The symbols move the objects like this.
from | θ σ
Pud | Sef Fip
Gup | Mot Lar
Mot | Dev Mar
Ref | Fal Fim
Dit | Zaz Rok
Tem | Gel Sor
Naz | Leb Lor
Lar | Kuz Gup
Fim | Suz Ref
Sef | Rit Mir
Ker | Luv Vik
Ros | Naz Saf
Fot | Gup Kuz
Siz | Fef Bur
Gez | Tem Las
Mir | Fip Sef
Vom | Ker Git
Leb | Kab Sez
Fal | Teb Ves
Rok | Gez Dit
Lor | Saf Naz
Luv | Rok Zaz
Lub | Sez Kab
Git | Mig Vom
Bop | Pud Piz
Zuf | Ves Teb
Pez | Mir Rit
Kab | Bil Lub
Fip | Piz Pud
Sez | Lor Leb
Suz | Vom Mig
Las | Dit Gez
Dev | Bur Fef
Mig | Ref Suz
Rit | Zuf Pez
Gel | Lub Bil
Zaz | Vik Luv
Kuz | Bop Fot
Piz | Fot Bop
Vif | Ros Daz
Mar | Lar Mot
Vik | Git Ker
Sor | Las Tem
Saf | Daz Ros
Teb | Pez Zuf
Bur | Vif Siz
Daz | Siz Vif
Fef | Mar Dev
Bil | Sor Gel
Ves | Fim Fal

In the rows, 52 stands for zero.

The rows follow the links: the fewer symbols apart two objects are, the more alike their rows tend to be.

Each row is also shifted at random along 2 hidden directions that mean nothing.

Some objects, each with a row of numbers:
Gup [ 52  56  51  55  52  58  53  56  59  51  58  50  56  56  52  42  55  53  51  58  57  54  47  47  55  54  58  60  56  42  53  56  40  55  47]
Vif [ 35  48  49  58  49  53  52  61  57  55  45  50  51  60  59  46  50  57  48  52  47  54  45  51  60  50  44  58  39  48  54  60  58  53  50]
Lub [ 74  58  54  54  47  48  51  48  45  59  61  50  58  48  45  58  50  49  53  58  57  56  55  56  51  52  61  44  60  52  52  46  48  50  45]
Fot [ 54  57  50  55  53  52  49  53  56  35  62  46  57  55  50  51  55  50  58  58  61  53  47  50  42  57  63  54  58  41  52  51  42  55  46]
Naz [ 69  48  47  54  53  45  49  56  46  48  46  52  50  60  54  58  51  44  58  49  47  50  47  57  42  51  43  45  41  59  54  44  62  50  57]
Piz [ 28  59  53  54  50  50  55  54  47  50  65  49  59  52  43  56  55  59  46  59  61  56  50  54  60  54  63  48  58  47  55  58  42  52  42]
Mar [ 28  48  47  60  55  51  54  61  56  41  42  49  53  62  57  48  55  56  51  52  43  51  42  49  53  54  42  54  40  49  56  59  58  56  51]
Lar [ 41  47  47  57  57  48  53  58  51  45  44  49  52  61  55  55  54  56  50  51  42  49  44  51  52  55  42  49  40  55  58  56  63  52  53]
Vik [ 44  52  58  47  51  62  57  49  62  69  51  57  50  45  55  41  51  60  43  50  51  51  58  47  70  50  52  66  57  46  51  59  45  53  55]
Mig [ 52  50  56  55  50  58  48  44  59  47  44  53  51  45  59  45  51  53  54  50  46  53  62  48  53  51  43  59  51  45  47  52  55  56  53]
Bop [ 52  50  50  50  52  43  53  57  43  56  50  54  51  57  49  59  52  56  49  49  50  50  43  58  57  53  51  42  48  61  57  57  61  47  57]
Leb [ 51  51  48  50  54  44  48  57  45  38  49  50  51  57  50  61  53  46  58  50  50  50  47  56  44  52  49  41  48  64  53  49  60  48  55]
Fip [ 18  57  53  54  49  46  55  52  45  51  60  49  58  51  45  60  52  60  48  58  57  56  51  56  59  53  61  42  58  53  52  59  52  47  45]
Fim [ 36  54  54  42  55  59  48  49  62  38  57  54  50  50  55  43  51  52  53  49  56  50  56  46  46  51  57  62  57  50  49  53  42  58  57]
Zuf [ 53  56  54  38  53  53  52  53  55  62  62  58  49  51  47  51  49  53  50  46  59  50  52  53  59  49  62  56  61  57  53  52  43  51  61]
Gel [ 41  53  56  55  49  46  50  48  42  44  55  49  57  49  46  62  53  58  51  55  55  54  57  57  54  52  57  39  57  54  51  58  55  46  46]
Tem [ 64  53  55  58  51  45  49  48  41  44  51  49  56  47  48  64  51  49  56  56  52  53  59  59  45  53  51  38  55  56  47  50  59  49  48]
Bil [ 75  55  48  44  59  45  50  51  44  47  57  54  48  55  47  60  53  42  60  47  55  46  50  57  39  54  56  41  57  64  52  43  53  48  59]
Rit [ 47  57  50  39  53  48  49  52  48  45  61  56  47  55  45  56  50  54  51  48  59  49  51  54  50  49  60  46  60  63  52  54  47  49  59]

In each set, the symbols that take the first to the second take the third to the fourth. Give the fourth.
Answer with the object's name.
A [ 64  49  48  53  57  45  51  57  45  48  46  51  51  59  51  59  55  50  57  53  47  50  45  55  49  53  43  44  44  60  55  51  61  50  55]
B [ 77  52  48  57  51  58  51  56  61  57  50  51  55  57  58  43  52  45  54  53  51  54  47  48  47  52  52  63  46  41  55  47  48  57  50]
C [ 52  52  49  47  55  43  49  54  44  38  51  52  49  57  48  63  55  48  58  49  52  49  48  56  43  54  54  40  51  63  52  49  58  50  58]
D Saf

A [ 56  55  49  43  55  46  55  53  43  55  56  55  49  56  46  60  54  50  54  46  55  50  51  57  50  52  59  42  55  65  53  48  52  48  58]
B [ 48  49  57  59  55  48  55  45  46  51  43  53  53  43  52  57  54  56  51  52  45  51  60  58  54  51  43  44  52  56  50  55  65  49  51]
C [ 65  54  50  54  51  59  56  58  60  60  55  51  55  55  54  43  52  51  51  56  52  55  49  47  53  53  56  64  52  39  57  50  45  55  45]
D Daz

A [ 52  53  48  46  54  44  50  52  44  44  52  53  48  57  48  61  54  47  55  48  53  49  49  58  45  54  52  41  49  64  52  49  56  49  57]
B [ 62  54  50  43  54  46  50  54  43  46  59  52  49  56  46  60  50  51  54  47  56  50  50  56  48  51  58  41  55  65  51  51  53  47  58]
C [ 64  52  56  50  54  62  53  45  60  58  49  54  51  44  58  43  52  52  51  50  48  53  61  46  54  50  48  66  53  47  49  52  52  56  54]
D Siz

A [ 49  51  47  52  56  45  53  58  46  46  46  52  50  60  53  58  53  53  52  48  47  51  44  55  51  53  47  45  44  59  55  54  61  50  54]
B [ 56  57  53  39  57  58  54  48  58  51  58  56  50  50  50  46  55  50  54  46  58  49  56  50  53  54  60  59  61  54  51  52  41  54  57]
C [ 58  46  48  56  50  50  51  57  50  55  43  52  51  59  56  53  50  51  53  51  44  51  44  52  54  49  43  51  40  53  56  50  62  53  54]
D Fim

A [ 55  53  55  49  53  61  52  46  62  52  52  56  50  47  57  42  53  53  52  48  51  50  58  46  55  51  54  64  57  48  51  54  47  56  56]
B [ 51  49  48  59  52  56  46  56  63  36  48  50  54  59  59  46  52  52  56  55  49  52  44  46  43  53  47  61  44  45  54  54  53  59  49]
C [ 48  57  52  41  56  56  47  48  57  36  59  56  47  51  50  48  52  50  57  48  60  51  54  48  42  52  60  59  59  53  49  50  41  56  58]
D Daz

A [ 35  48  47  58  53  53  56  60  54  55  42  50  53  62  59  49  52  57  48  53  43  51  43  52  58  55  43  55  40  49  59  57  57  55  50]
B [ 49  49  56  59  54  45  50  45  45  36  48  51  55  47  51  62  53  53  54  55  49  52  60  56  44  55  45  42  54  55  48  54  63  50  48]
C [ 63  57  52  39  56  52  56  51  52  57  62  57  47  51  47  53  55  48  53  46  59  46  54  53  53  53  62  50  61  59  52  48  42  50  61]
D Mot

A [ 54  57  52  54  45  56  55  55  54  72  62  50  57  52  49  46  49  52  48  58  57  59  52  49  63  48  62  59  58  42  53  52  42  53  45]
B [ 24  53  50  55  47  59  56  58  61  63  55  49  54  57  56  42  51  59  42  55  54  57  45  47  69  51  53  64  51  39  57  60  42  55  47]
C [ 30  48  56  51  54  61  51  47  62  45  47  54  49  48  59  43  52  56  51  50  47  48  58  47  52  55  48  64  53  45  50  55  50  57  55]
D Luv

A [ 45  49  49  55  54  49  57  59  46  61  43  52  52  58  54  55  53  58  45  52  44  50  41  54  63  53  46  49  38  54  59  56  60  49  53]
B [ 47  49  56  61  49  49  53  47  43  59  48  52  54  45  52  60  50  53  51  56  47  55  61  56  56  50  45  42  52  56  49  50  62  49  48]
C [ 33  46  56  62  51  50  47  44  50  35  43  52  54  47  55  57  52  54  54  55  46  53  60  54  44  50  43  47  49  53  46  55  62  53  50]
D Kuz

A [ 44  51  57  57  51  59  50  45  58  48  44  53  52  44  61  44  49  55  52  50  46  53  61  48  53  50  45  61  51  48  48  54  54  55  52]
B [ 63  47  57  57  55  58  52  43  56  50  43  55  52  43  59  47  55  46  57  51  44  50  61  47  44  54  42  60  52  49  47  46  56  55  55]
C [ 26  51  56  59  49  46  52  49  41  48  52  50  55  49  48  62  52  57  47  57  51  57  54  58  57  52  52  40  54  56  49  57  60  47  48]
D Ves

A [ 45  55  50  53  48  56  56  57  58  60  60  49  54  56  50  44  54  57  46  58  57  55  45  49  62  53  60  62  54  41  56  58  43  56  46]
B [ 55  52  56  46  54  63  56  48  62  70  52  57  49  46  55  40  52  51  50  49  52  51  57  46  59  53  53  66  56  47  51  49  45  55  57]
C [ 53  46  57  59  50  57  50  45  54  58  42  55  53  42  59  49  48  54  51  53  44  55  63  51  56  49  42  54  48  50  47  52  59  53  50]
D Lub

A [ 47  47  55  61  48  50  50  47  48  54  42  53  53  44  56  55  51  52  53  54  45  54  61  54  53  50  43  44  49  52  47  52  63  52  49]
B [ 51  51  49  60  51  57  56  59  58  68  44  51  54  57  57  44  54  54  50  54  45  53  44  48  62  54  46  60  44  45  58  52  54  55  49]
C [ 60  56  52  39  57  48  57  51  47  64  62  55  48  51  46  57  54  49  51  45  57  48  51  54  56  54  61  48  60  62  54  48  48  49  58]
D Zuf

A [ 38  46  55  59  55  55  51  44  51  44  43  54  54  46  57  53  54  55  53  52  45  51  60  52  51  54  41  52  50  51  50  56  60  53  52]
B [ 62  55  54  42  55  60  54  48  61  56  56  57  49  49  53  44  53  52  52  49  56  48  58  46  51  53  56  61  60  51  50  51  44  56  57]
C [ 58  57  51  57  50  50  44  50  51  31  63  45  58  54  47  55  50  49  60  57  62  56  53  52  38  50  63  50  62  46  48  49  44  55  46]
D Leb

A [ 49  50  49  59  51  56  55  58  60  62  44  51  55  58  59  44  53  53  51  55  46  54  45  49  58  54  44  62  43  45  56  51  54  55  49]
B [ 51  51  48  58  53  57  53  56  61  53  50  49  54  58  56  43  54  51  54  58  49  51  47  46  49  53  49  63  48  42  55  49  48  56  50]
C [ 25  54  50  56  48  57  50  55  61  45  59  47  57  57  51  44  51  59  49  57  55  57  50  46  56  52  58  61  53  40  54  58  41  57  46]
D Lor

